Below are the code and all the weights of a small trained network. Each question names an input and a target symbol and asks about switching units off, where a switched-off unit gives its printed mean instead of its output.

import numpy as np


def w(rows, s, z=0):
    codes = np.array(rows[::2]) - 128.0
    scale = np.full(codes.shape[1], s)
    scale[-1] = z or s
    return codes * scale


def f(y):
    return y / 2 * (1 + np.tanh(0.7978845608 * (y + 0.044715 * y**3)))


def softmax(a):
    e = np.exp(a - a.max(-1, keepdims=True))
    return e / e.sum(-1, keepdims=True)


def log_softmax(a):
    a = a - a.max(-1, keepdims=True)
    return a - np.log(np.exp(a).sum(-1, keepdims=True))


def net(x, mask):
    ids = ['ΓΔΠΨαβεζηλμξστφω'.index(c) for c in x.split()]
    T = len(ids)
    res = E[ids] + P[:T]
    r = res
    for j in range(2):
        rows = slice(4 * j, 4 * j + 4)
        q, k, v = (r @ M[0][rows].T for M in (Q, K, V))
        z = softmax(np.where(np.tri(T) > 0, q @ k.T / 4**0.5, -1e9)) @ v
        o = O[0][rows]
        res = res + np.where(mask[j], z, o[:, -1]) @ o[:, :-1]
    y = f(res @ A[0][:, :-1].T + A[0][:, -1])
    res = res + np.where(mask[2:6], y, B[0][:, -1]) @ B[0][:, :-1]
    return log_softmax(res[-1] @ U[:, :-1].T + U[:, -1])


Q, K, V, O, A, B = {}, {}, {}, {}, {}, {}
E = w([
[35,97,188,180],'Γ',
[140,114,108,65],'Δ',
[64,8,132,164],'Π',
[102,158,102,66],'Ψ',
[99,92,124,101],'α',
[105,125,184,107],'β',
[157,249,176,50],'ε',
[108,116,131,115],'ζ',
[94,116,126,101],'η',
[159,117,140,111],'λ',
[145,93,36,28],'μ',
[101,2,128,144],'ξ',
[174,211,123,73],'σ',
[119,108,148,123],'τ',
[136,163,134,94],'φ',
[125,138,147,89],'ω',
],0.01)
P = w([
[186,121,82,245],'0',
[142,46,228,52],'1',
[187,86,166,127],'2',
[63,203,138,152],'3',
[145,27,198,1],'4',
[211,96,122,138],'5',
[78,254,144,134],'6',
[118,29,225,25],'7',
[206,61,100,128],'8',
[47,244,129,136],'9',
[113,10,214,44],'10',
[217,69,97,116],'11',
],0.0083)
Q[0] = w([
[142,249,137,157],'h0',
[121,110,167,111],'h0',
[158,96,165,155],'h0',
[91,130,74,117],'h0',
[94,82,83,136],'h1',
[177,174,110,171],'h1',
[103,182,31,210],'h1',
[84,154,105,168],'h1',
],0.013)
K[0] = w([
[48,184,186,55],'h0',
[126,124,99,212],'h0',
[127,44,197,202],'h0',
[2,155,53,140],'h0',
[180,39,186,128],'h1',
[121,79,235,22],'h1',
[118,103,237,13],'h1',
[69,198,91,73],'h1',
],0.0098)
V[0] = w([
[179,122,70,168],'h0',
[80,177,88,62],'h0',
[133,198,216,104],'h0',
[133,54,123,157],'h0',
[75,57,36,208],'h1',
[210,57,79,97],'h1',
[99,187,198,210],'h1',
[95,6,203,169],'h1',
],0.011)
O[0] = w([
[219,107,176,71,133],'h0',
[34,169,124,119,63],'h0',
[143,62,152,222,67],'h0',
[176,232,76,137,205],'h0',
[15,188,225,98,255],'h1',
[131,202,52,48,181],'h1',
[193,60,235,208,124],'h1',
[189,253,196,169,244],'h1',
],0.0078,0.0037)
A[0] = w([
[78,133,106,170,1],'n0',
[25,182,103,204,148],'n1',
[91,165,116,255,113],'n2',
[208,93,133,53,156],'n3',
],0.0095,0.006)
B[0] = w([
[186,189,185,1,112],'n0',
[210,128,39,63,224],'n1',
[226,85,99,27,214],'n2',
[123,85,148,223,254],'n3',
],0.0092,0.0047)
U = w([
[250,147,124,124,197],'Γ',
[100,136,119,116,153],'Δ',
[168,255,140,127,27],'Π',
[9,106,151,8,101],'Ψ',
[121,91,143,138,116],'α',
[107,54,160,84,146],'β',
[119,15,101,130,119],'ε',
[117,112,236,118,126],'ζ',
[92,113,156,77,95],'η',
[121,118,164,106,108],'λ',
[58,200,55,135,255],'μ',
[117,229,184,72,11],'ξ',
[84,88,105,164,146],'σ',
[151,150,134,170,93],'τ',
[117,120,114,195,172],'φ',
[115,125,150,106,86],'ω',
],0.0071,0.0075)

Each question gives the input, a string of symbols that net reads in full, and the target symbol t.
The units are the heads (4 rows each of Q, K, V and O) and the neurons (one row each of A and B). Each row of codes is followed by its name. A weight is (code - 128) times the scale printed after its matrix; where a second scale follows, it is the last column's (O, A, B and U).
mask holds one flag per unit, heads first, then neurons. A switched-off unit (its flag False) gives its mean, the last column of its rows in O or B, instead of its output. The means were averaged over made-up inputs and are rounded, as every weight is.
A unit's drop is (log p(t) with every unit on - log p(t) with that unit switched off) / (log p(t) with every unit on - log p(t) with every unit switched off).
The circuit of an input: a set's keep is (log p(t) with only the set's units on - log p(t) with every unit switched off) / (log p(t) with every unit on - log p(t) with every unit switched off). Starting from all 6 units, units are removed one at a time, each time the one whose removal leaves the highest keep (on an exact tie, the one counted first), for as long as the keep stays at least 0.8.
units of the circuit, in order: the units of the circuit, biggest drop first
top k neurons: the k neurons with the biggest drops, biggest first
heads that matter: for each layer, one digit per head in row order, 1 if its drop is at least 0.15 and else 0, layers parted by /
drop when u is switched off: that unit's drop, to one decimal
input ζ Γ Γ σ, target Γ: units of the circuit, in order : (n2, h1, h0, n1)
input σ Γ φ ε Γ Γ ζ, target Γ: heads that matter : 10
input Γ σ Γ μ Γ Γ μ Γ σ Π μ, target ζ: heads that matter : 01
input Γ Δ Π Γ τ Γ μ ε Γ μ φ, target ζ: units of the circuit, in order : (h1)
input φ μ Γ Γ Γ ζ η, target Γ: units of the circuit, in order : (n1, h0, n2, h1)
input φ Γ ε τ τ Γ φ, target Γ: units of the circuit, in order : (n2, h0, n1)
input ζ Γ Γ Π, target Γ: units of the circuit, in order : (h1, n2, n1)
input Π μ Γ, target Π: units of the circuit, in order : (h1, h0)
input μ Γ ε Π Π μ λ Γ ζ ω, target Γ: units of the circuit, in order : (n1, h0, n2)
input ζ Γ β Γ φ μ Γ, target Γ: units of the circuit, in order : (n2, n1, h0)
input μ μ Γ φ ε σ α φ ω ξ Ψ, target Ψ: heads that matter : 01
input τ Γ φ Γ Γ Γ φ, target Γ: units of the circuit, in order : (n2, h0, h1, n1)
input ξ ε Γ α, target Γ: units of the circuit, in order : (h0, n2, h1, n1)
input Π τ φ Γ ε, target ξ: units of the circuit, in order : (h1)
input Γ φ Γ, target Γ: top 2 neurons : (n2, n3)
input μ Γ Δ, target μ: drop when h1 is switched off : 0.9
input μ β Γ σ μ σ φ φ Γ φ φ, target Ψ: drop when h1 is switched off : 1.0
input τ ω Π Γ μ μ Γ τ Γ ζ, target Γ: drop when n2 is switched off : 0.4
